Below is a small trained network, with its code and all its weights. Each question gives an input and a target symbol and asks what happens when units are switched off, that is, made to give their printed mean instead of their output.

import numpy as np


def w(rows, s, z=0):
    codes = np.array(rows[::2]) - 128.0
    scale = np.full(codes.shape[1], s)
    scale[-1] = z or s
    return codes * scale


def f(y):
    return y / 2 * (1 + np.tanh(0.7978845608 * (y + 0.044715 * y**3)))


def softmax(a):
    e = np.exp(a - a.max(-1, keepdims=True))
    return e / e.sum(-1, keepdims=True)


def log_softmax(a):
    a = a - a.max(-1, keepdims=True)
    return a - np.log(np.exp(a).sum(-1, keepdims=True))


def net(x, mask):
    ids = ['βδεηθλξπω'.index(c) for c in x.split()]
    T = len(ids)
    res = E[ids] + P[:T]
    r = res
    for j in range(2):
        rows = slice(3 * j, 3 * j + 3)
        q, k, v = (r @ M[0][rows].T for M in (Q, K, V))
        z = softmax(np.where(np.tri(T) > 0, q @ k.T / 3**0.5, -1e9)) @ v
        o = O[0][rows]
        res = res + np.where(mask[j], z, o[:, -1]) @ o[:, :-1]
    y = f(res @ A[0][:, :-1].T + A[0][:, -1])
    res = res + np.where(mask[2:6], y, B[0][:, -1]) @ B[0][:, :-1]
    return log_softmax(res[-1] @ U[:, :-1].T + U[:, -1])


Q, K, V, O, A, B = {}, {}, {}, {}, {}, {}
E = w([
[107,19,107],'β',
[220,156,19],'δ',
[155,250,178],'ε',
[84,11,131],'η',
[69,11,142],'θ',
[85,15,131],'λ',
[170,98,202],'ξ',
[57,107,221],'π',
[77,160,67],'ω',
],0.013)
P = w([
[140,2,12],'0',
[138,18,18],'1',
[134,41,31],'2',
[134,63,45],'3',
[134,86,60],'4',
[138,111,67],'5',
[147,129,82],'6',
[140,154,89],'7',
[149,176,104],'8',
[161,192,111],'9',
[152,193,124],'10',
],0.0056)
Q[0] = w([
[149,138,187],'h0',
[124,161,173],'h0',
[92,70,51],'h0',
[140,110,168],'h1',
[100,210,90],'h1',
[150,255,80],'h1',
],0.047)
K[0] = w([
[125,11,129],'h0',
[94,70,98],'h0',
[137,253,179],'h0',
[158,156,178],'h1',
[77,14,74],'h1',
[134,5,92],'h1',
],0.027)
V[0] = w([
[81,174,114],'h0',
[224,153,60],'h0',
[39,172,53],'h0',
[136,162,207],'h1',
[185,158,14],'h1',
[5,185,117],'h1',
],0.012)
O[0] = w([
[73,151,153,87],'h0',
[188,252,162,132],'h0',
[50,157,74,217],'h0',
[172,196,214,2],'h1',
[175,168,19,73],'h1',
[57,211,152,102],'h1',
],0.011,0.0032)
A[0] = w([
[191,106,56,253],'n0',
[143,195,38,102],'n1',
[12,155,254,164],'n2',
[70,191,200,124],'n3',
],0.0081,0.0059)
B[0] = w([
[74,241,219,246],'n0',
[168,1,107,209],'n1',
[234,155,54,244],'n2',
[14,6,123,166],'n3',
],0.013,0.011)
U = w([
[101,215,117,255],'β',
[198,245,61,218],'δ',
[136,167,104,155],'ε',
[120,108,134,53],'η',
[85,53,155,32],'θ',
[117,110,131,58],'λ',
[174,79,231,118],'ξ',
[202,71,88,117],'π',
[68,177,2,117],'ω',
],0.0061,0.0062)

Each question gives the input, a string of symbols that net reads in full, and the target symbol t.
The units are the heads (3 rows each of Q, K, V and O) and the neurons (one row each of A and B). Each row of codes is followed by its name. A weight is (code - 128) times the scale printed after its matrix; where a second scale follows, it is the last column's (O, A, B and U).
mask holds one flag per unit, heads first, then neurons. A switched-off unit (its flag False) gives its mean, the last column of its rows in O or B, instead of its output. The means were averaged over made-up inputs and are rounded, as every weight is.
A unit's drop is (log p(t) with every unit on - log p(t) with that unit switched off) / (log p(t) with every unit on - log p(t) with every unit switched off).
The circuit of an input: a set's keep is (log p(t) with only the set's units on - log p(t) with every unit switched off) / (log p(t) with every unit on - log p(t) with every unit switched off). Starting from all 6 units, units are removed one at a time, each time the one whose removal leaves the highest keep (on an exact tie, the one counted first), for as long as the keep stays at least 0.8.
circuit, biggest first: the units of the circuit, biggest drop first
unit that matters most: the unit with the biggest drop
top k neurons: the k neurons with the biggest drops, biggest first
heads that matter: for each layer, one digit per head in row order, 1 if its drop is at least 0.15 and else 0, layers parted by /
drop when u is switched off: that unit's drop, to one decimal
input β δ λ δ π β π ξ, target ξ: heads that matter -> 11
input ξ π ω η, target ω: heads that matter -> 11
input ξ θ η θ θ θ ω λ θ, target ω: unit that matters most -> h0
input π π θ β θ, target π: circuit, biggest first -> [h1 n2 n0]
input β ξ ξ θ η θ π ξ η, target ξ: circuit, biggest first -> [h0 h1]
input ω π ε λ, target β: circuit, biggest first -> [n1 h1]
input δ δ ξ π θ β δ θ π η, target π: circuit, biggest first -> [n2 h1 n0 h0]
input π δ θ ξ β ω ξ θ, target ξ: circuit, biggest first -> [h1 h0]
input θ θ θ ξ ω δ ξ π β ω, target ω: circuit, biggest first -> [h0 h1]
input θ β θ, target θ: circuit, biggest first -> [n2 h0]
input λ β β, target β: top 3 neurons -> [n0 n1 n2]
input δ ξ θ λ, target ξ: circuit, biggest first -> [h0 n2]
input ξ θ ω β π θ, target π: circuit, biggest first -> [n2 h1 n0]
input θ ε ξ β π ξ ξ δ, target β: circuit, biggest first -> [n2 n0]
input λ ξ θ ω ω β, target ω: unit that matters most -> h0
input β η β π η, target π: circuit, biggest first -> [h1 n2 n0]
input ξ ξ η, target ξ: circuit, biggest first -> [h0 h1 n0]
input ε θ ξ, target β: circuit, biggest first -> [n1 n2]
input η θ θ θ λ δ π λ, target π: circuit, biggest first -> [n2 h1 n0]
input θ η π π β π ξ θ, target ξ: unit that matters most -> h0
input δ θ ξ ε β, target β: heads that matter -> 00
input θ π λ ξ δ θ θ θ π β β, target π: heads that matter -> 11
input ε δ ξ η, target β: top 3 neurons -> [n2 n1 n3]
input β θ π ξ ξ λ, target ξ: drop when n2 is switched off -> 0.2
input ε π ε, target π: drop when h0 is switched off -> 0.3
input ξ θ η ξ, target ξ: drop when h1 is switched off -> 0.7
input δ θ λ η, target δ: drop when n0 is switched off -> 1.9
